[[140 118 141 115 140 134 128 149 130 135 111]
 [120 140 120 130 145 140 108 122 139 123 135]
 [126 119 124 128 110 121 146 111 112 137 136]
 [120 124 126 135 128 113 148 119 115 135 124]
 [116 120 124 129 128 113 152 117 109 143 126]
 [142 126 135 127 118 139 126 133 129 122 125]
 [124 126 123 121 129 139 114 127 132 132 135]]
->
[[140 118 141 115 140 134 128 149 130 135 111]
 [126 119 124 128 110 121 146 111 112 137 136]
 [116 120 124 129 128 113 152 117 109 143 126]
 [124 126 123 121 129 139 114 127 132 132 135]]

[[100 147 150]
 [118 108 143]
 [123 130 144]
 [118 127 107]
 [131 103 131]
 [144 111 144]
 [104 152 125]
 [105 122 119]
 [109 105 126]
 [144 129 147]
 [146 150 104]
 [118 121 138]]
->
[[100 147 150]
 [123 130 144]
 [131 103 131]
 [104 152 125]
 [109 105 126]
 [146 150 104]]

[[109 113]
 [109 116]
 [135 122]
 [126 140]
 [152 122]
 [139 127]
 [131 125]
 [158 133]
 [110 115]]
->
[[109 113]
 [135 122]
 [152 122]
 [131 125]
 [110 115]]

[[109 125 125 121]
 [123 125 129 149]
 [139 125 136 137]
 [128 118 122 140]
 [111 126 122 135]
 [130 121 125 131]
 [129 128 131 125]
 [107 128 138 130]
 [125 119 130 142]
 [134 134 147 142]
 [119 124 138 112]
 [136 122 123 131]]
->
[[109 125 125 121]
 [139 125 136 137]
 [111 126 122 135]
 [129 128 131 125]
 [125 119 130 142]
 [119 124 138 112]]

[[156 128 136]
 [127 154 114]]
->
[[156 128 136]]

[[142 127 119 156 119 150 144 116 117 118]
 [140 119 132 126 130 143 131 130 116 125]
 [132 136 102 137 151 111 115 118 142 146]
 [108 149 143 121 113 117 139 116 143 135]
 [124 121 118 129 123 137 126 131 135 140]]
->
[[142 127 119 156 119 150 144 116 117 118]
 [132 136 102 137 151 111 115 118 142 146]
 [124 121 118 129 123 137 126 131 135 140]]

[[127 157 115 121 143 123 155 138 116 107 123]
 [130 138 124 154 118 118 143 125 132 127 120]]
->
[[127 157 115 121 143 123 155 138 116 107 123]]
---
[[126 132 134 117 125 127 127 116 131 136 122 119 128]
 [120 122 135 110 130 112 122 113 143 114 126 127 129]
 [125 117 149 120 114 110 115 115 130 127 118 128 117]]
->
[[125 117 149 120 114 110 115 115 130 127 118 128 117]
 [120 122 135 110 130 112 122 113 143 114 126 127 129]
 [126 132 134 117 125 127 127 116 131 136 122 119 128]]

[[136 130 106 118]
 [140 119 125 123]
 [114 147 130 128]
 [125 128 146 136]
 [121 126 141 138]]
->
[[140 119 125 123]
 [121 126 141 138]
 [125 128 146 136]
 [136 130 106 118]
 [114 147 130 128]]

[[112 141 138 132 121 129 129 131]
 [125 128 130 127 128 130 129 128]
 [100 138 120 126 124 136 140 140]
 [132 124 121 144 129 136 115 124]
 [104 151 136 133 118 129 143 136]
 [129 131 123 125 126 130 129 126]
 [129 122 105 112 140 117 151 129]
 [135 112 147 114 129 119 113 124]
 [128 133 114 138 138 129 124 125]]
->
[[135 112 147 114 129 119 113 124]
 [129 122 105 112 140 117 151 129]
 [132 124 121 144 129 136 115 124]
 [125 128 130 127 128 130 129 128]
 [129 131 123 125 126 130 129 126]
 [128 133 114 138 138 129 124 125]
 [100 138 120 126 124 136 140 140]
 [112 141 138 132 121 129 129 131]
 [104 151 136 133 118 129 143 136]]

[[126 153 133 116 104 140 136 134 128 123 147 154]
 [124 154 113 105 101 126 152 145 119 122 139 146]
 [123 130 120 127 138 125 136 142 122 138 124 132]]
->
[[123 130 120 127 138 125 136 142 122 138 124 132]
 [126 153 133 116 104 140 136 134 128 123 147 154]
 [124 154 113 105 101 126 152 145 119 122 139 146]]

[[127 135]
 [145 122]
 [110 144]
 [122 140]
 [113 149]
 [144 110]]
->
[[144 110]
 [145 122]
 [127 135]
 [122 140]
 [110 144]
 [113 149]]

[[105 149 128 137]
 [122 132 151 117]
 [136 154 147 136]]
->
[[122 132 151 117]
 [105 149 128 137]
 [136 154 147 136]]

[[100 136  99 127 145]
 [122 130 120 128 132]
 [113 140 108 131 143]
 [152 124 153 129 117]]
->
[[152 124 153 129 117]
 [122 130 120 128 132]
 [100 136  99 127 145]
 [113 140 108 131 143]]

[[134 130]
 [122 137]
 [134 132]
 [151 122]
 [137 120]
 [144 119]
 [126 127]]
->
[[144 119]
 [137 120]
 [151 122]
 [126 127]
 [134 130]
 [134 132]
 [122 137]]
---
[[110 145 155]
 [101 123 130]
 [105 104 142]]
->
[[110 145 155]
 [105 104 142]
 [101 123 130]]

[[132 136]
 [127 141]
 [125 135]
 [124 124]
 [119 129]
 [128 143]
 [130 127]
 [139 116]
 [100 146]]
->
[[139 116]
 [132 136]
 [130 127]
 [128 143]
 [127 141]
 [125 135]
 [124 124]
 [119 129]
 [100 146]]

[[132 137 125 126 117 131 131 143 120 138 140 113 132 113]
 [119 139 134 133 122 136 117 111 126 128 142 106 137 138]
 [131 137 125 127 116 132 133 144 120 139 142 112 131 112]]
->
[[132 137 125 126 117 131 131 143 120 138 140 113 132 113]
 [131 137 125 127 116 132 133 144 120 139 142 112 131 112]
 [119 139 134 133 122 136 117 111 126 128 142 106 137 138]]

[[124 121]
 [154 153]]
->
[[154 153]
 [124 121]]

[[117 129 126]
 [150 119 122]
 [125 146 115]
 [119 131 137]
 [131 121 126]]
->
[[150 119 122]
 [131 121 126]
 [125 146 115]
 [119 131 137]
 [117 129 126]]

[[141 125 141 143 112]
 [154 140 128 117 116]
 [135 109 126 141 122]
 [113 135 130 132 135]
 [107 135 132 138 138]]
->
[[154 140 128 117 116]
 [141 125 141 143 112]
 [135 109 126 141 122]
 [113 135 130 132 135]
 [107 135 132 138 138]]

[[129 125 131 115 114 142 151 127 138 111]
 [124 128 124 135 124 138 154 136 154 125]
 [136 128 123 103 121 126 119 108 128 120]
 [120 129 133 118 115 141 150 128 120 115]]
->
[[136 128 123 103 121 126 119 108 128 120]
 [129 125 131 115 114 142 151 127 138 111]
 [124 128 124 135 124 138 154 136 154 125]
 [120 129 133 118 115 141 150 128 120 115]]

[[138 114 123 120 118 129 131 132 127 137 130 124 116 130]
 [120 106 126 136 128 131 126 124 121 136 128 115 137 146]
 [131 136 132 132 133 124 118 126 127 126 118 126 132 133]]
->
[[138 114 123 120 118 129 131 132 127 137 130 124 116 130]
 [131 136 132 132 133 124 118 126 127 126 118 126 132 133]
 [120 106 126 136 128 131 126 124 121 136 128 115 137 146]]
---
[[123 127 129 127 128]
 [153 123 128 125 134]]
->
[123 123]

[[137 129 131 153 127]
 [139 123 150 132 116]
 [117 133 116 131 120]]
->
[137 123 116]

[[124 129 150]
 [116 106 126]
 [123 130 152]
 [116 106 127]]
->
[124 106 152]

[[128 148]
 [133 150]]
->
[128 150]

[[127 127 153]
 [118 133 144]
 [128 127 140]]
->
[127 133 140]

[[137 114]
 [139 111]
 [136 120]
 [105 136]]
->
[137 111]
